Below are the code and all the weights of a small trained network. Each question names an input and a target symbol and asks about switching units off, where a switched-off unit gives its printed mean instead of its output.

import numpy as np


def w(rows, s, z=0):
    codes = np.array(rows[::2]) - 128.0
    scale = np.full(codes.shape[1], s)
    scale[-1] = z or s
    return codes * scale


def norm(h):
    return h / np.sqrt((h * h).mean(-1, keepdims=True) + 1e-5)


def f(y):
    return y / 2 * (1 + np.tanh(0.7978845608 * (y + 0.044715 * y**3)))


def softmax(a):
    e = np.exp(a - a.max(-1, keepdims=True))
    return e / e.sum(-1, keepdims=True)


def log_softmax(a):
    a = a - a.max(-1, keepdims=True)
    return a - np.log(np.exp(a).sum(-1, keepdims=True))


def net(x, mask):
    ids = ['ΘΩαβγδεζλμξπστφψ'.index(c) for c in x.split()]
    T = len(ids)
    res = E[ids] + P[:T]
    u = 0
    for l in range(2):
        q, k, v = (norm(res) @ M[l].T for M in (Q, K, V))
        z = softmax(np.where(np.tri(T) > 0, q @ k.T / 2**0.5, -1e9)) @ v
        res = res + np.where(mask[u], z, O[l][:, -1]) @ O[l][:, :-1]
        u += 1
        y = f(norm(res) @ A[l][:, :-1].T + A[l][:, -1])
        res = res + np.where(mask[u : u + 4], y, B[l][:, -1]) @ B[l][:, :-1]
        u += 4
    return log_softmax(norm(res)[-1] @ U[:, :-1].T + U[:, -1])


Q, K, V, O, A, B = {}, {}, {}, {}, {}, {}
E = w([
[154,111,149,145,152],'Θ',
[129,93,118,97,98],'Ω',
[123,177,173,122,91],'α',
[169,122,137,180,141],'β',
[117,98,130,76,117],'γ',
[122,90,161,106,123],'δ',
[158,141,196,137,122],'ε',
[175,104,138,168,145],'ζ',
[172,94,114,170,151],'λ',
[113,116,88,122,106],'μ',
[128,82,134,111,118],'ξ',
[148,91,134,127,142],'π',
[187,94,162,167,151],'σ',
[7,143,107,177,242],'τ',
[150,99,102,154,140],'φ',
[171,106,118,168,127],'ψ',
],0.018)
P = w([
[119,73,121,172,124],'0',
[212,223,77,55,196],'1',
[205,191,85,104,174],'2',
[195,188,70,102,163],'3',
[97,2,92,165,4],'4',
[160,68,93,123,52],'5',
[149,67,103,115,68],'6',
[171,98,71,23,169],'7',
[164,94,124,83,112],'8',
[157,107,106,79,96],'9',
[153,102,124,106,46],'10',
[155,104,123,97,70],'11',
],0.0077)
Q[0] = w([
[169,198,2,43,173],'L0H1',
[236,144,214,15,208],'L0H1',
],0.0083)
K[0] = w([
[40,95,160,192,115],'L0H1',
[169,61,126,152,10],'L0H1',
],0.011)
V[0] = w([
[182,159,255,130,103],'L0H1',
[61,167,69,196,76],'L0H1',
],0.0082)
O[0] = w([
[224,106,198,3,199,205],'L0H1',
[185,217,61,194,2,3],'L0H1',
],0.0061,0.0027)
A[0] = w([
[191,194,47,36,197,213],'L0N1',
[177,113,221,192,124,91],'L0N2',
[221,208,145,36,26,253],'L0N3',
[190,4,126,135,74,70],'L0N4',
],0.0047,0.005)
B[0] = w([
[176,66,231,231,107,210],'L0N1',
[117,110,29,99,173,139],'L0N2',
[163,32,136,157,83,255],'L0N3',
[237,118,2,61,93,170],'L0N4',
],0.0072,0.0055)
Q[1] = w([
[80,131,230,155,108],'L1H1',
[127,203,89,2,130],'L1H1',
],0.0093)
K[1] = w([
[19,136,151,194,250],'L1H1',
[204,68,253,221,99],'L1H1',
],0.0061)
V[1] = w([
[202,119,121,174,137],'L1H1',
[103,149,72,153,245],'L1H1',
],0.012)
O[1] = w([
[246,73,84,62,59,253],'L1H1',
[161,244,98,39,146,38],'L1H1',
],0.012,0.0056)
A[1] = w([
[29,209,111,172,243,132],'L1N1',
[49,239,168,69,46,95],'L1N2',
[41,215,80,200,235,116],'L1N3',
[253,39,153,143,101,254],'L1N4',
],0.008,0.0061)
B[1] = w([
[181,154,90,179,166,135],'L1N1',
[160,164,237,148,63,129],'L1N2',
[248,106,98,140,184,134],'L1N3',
[57,146,102,112,138,254],'L1N4',
],0.014,0.021)
U = w([
[204,19,218,192,64,176],'Θ',
[154,211,213,124,58,221],'Ω',
[180,124,120,91,80,74],'α',
[141,108,136,80,174,84],'β',
[39,131,198,118,210,117],'γ',
[142,164,91,70,77,79],'δ',
[86,120,134,213,136,100],'ε',
[159,148,139,222,217,254],'ζ',
[99,162,141,80,178,108],'λ',
[83,181,84,254,15,180],'μ',
[173,122,104,125,57,67],'ξ',
[45,223,145,51,170,119],'π',
[19,176,135,173,178,122],'σ',
[164,124,107,59,91,88],'τ',
[82,201,46,139,74,108],'φ',
[148,57,231,77,218,127],'ψ',
],0.008,0.0053)

Each question gives the input, a string of symbols that net reads in full, and the target symbol t.
The units are the heads (2 rows each of Q, K, V and O) and the neurons (one row each of A and B). Each row of codes is followed by its name. A weight is (code - 128) times the scale printed after its matrix; where a second scale follows, it is the last column's (O, A, B and U).
mask holds one flag per unit, layer by layer, with each layer's heads first. A switched-off unit (its flag False) gives its mean, the last column of its rows in O or B, instead of its output. The means were averaged over made-up inputs and are rounded, as every weight is.
A unit's drop is (log p(t) with every unit on - log p(t) with that unit switched off) / (log p(t) with every unit on - log p(t) with every unit switched off).
The circuit of an input: a set's keep is (log p(t) with only the set's units on - log p(t) with every unit switched off) / (log p(t) with every unit on - log p(t) with every unit switched off). Starting from all 10 units, units are removed one at a time, each time the one whose removal leaves the highest keep (on an exact tie, the one counted first), for as long as the keep stays at least 0.8.
units of the circuit, in order: the units of the circuit, biggest drop first
unit that matters most: the unit with the biggest drop
k most important neurons: the k neurons with the biggest drops, biggest first
top k neurons in layer l: the k neurons of layer l with the biggest drops, biggest first
drop of u: that unit's drop, to one decimal
input α Θ α Ω, target Θ: units of the circuit, in order => (L1H1, L0N1)
input ε φ μ, target ψ: units of the circuit, in order => (L0H1)
input ξ τ μ ε μ α ξ ε, target π: units of the circuit, in order => (L1H1, L0N4)
input α ψ γ μ, target Θ: units of the circuit, in order => (L0N1, L1H1)
input γ μ ε ψ, target ζ: top 2 neurons in layer 0 => (L0N3, L0N1)
input α α σ ξ, target Θ: units of the circuit, in order => (L1H1, L0N1)
input ε β μ φ, target ψ: 2 most important neurons => (L0N1, L0N4)
input φ ε α ψ τ α, target Ω: units of the circuit, in order => (L1H1, L1N2)
input γ β π λ, target ζ: top 2 neurons in layer 0 => (L0N1, L0N3)
input α ζ φ π, target Θ: 2 most important neurons => (L0N1, L0N3)
input ε μ π, target ψ: top 2 neurons in layer 0 => (L0N1, L0N4)
input τ ξ ε ξ α λ ζ π α ε, target π: 2 most important neurons => (L0N4, L0N3)
input γ λ σ, target ζ: 2 most important neurons => (L0N1, L0N3)
input μ ψ ζ λ, target μ: units of the circuit, in order => (L0H1)
input α ξ λ φ, target Θ: units of the circuit, in order => (L0N1, L1H1)
input α ε ξ π, target Θ: units of the circuit, in order => (L1H1, L0N1)
input α ζ σ ε, target Θ: top 3 neurons in layer 0 => (L0N1, L0N3, L0N4)
input ε σ σ, target ψ: top 2 neurons in layer 0 => (L0N1, L0N4)
input σ ψ α Θ τ ζ α α α, target Ω: top 3 neurons in layer 0 => (L0N4, L0N1, L0N3)
input ε α α ξ, target ψ: unit that matters most => L0H1
input γ α Ω π, target ζ: drop of L0N3 => 0.7
input μ α φ δ, target μ: drop of L0H1 => 0.9
input Ω α α, target μ: drop of L0H1 => 0.5
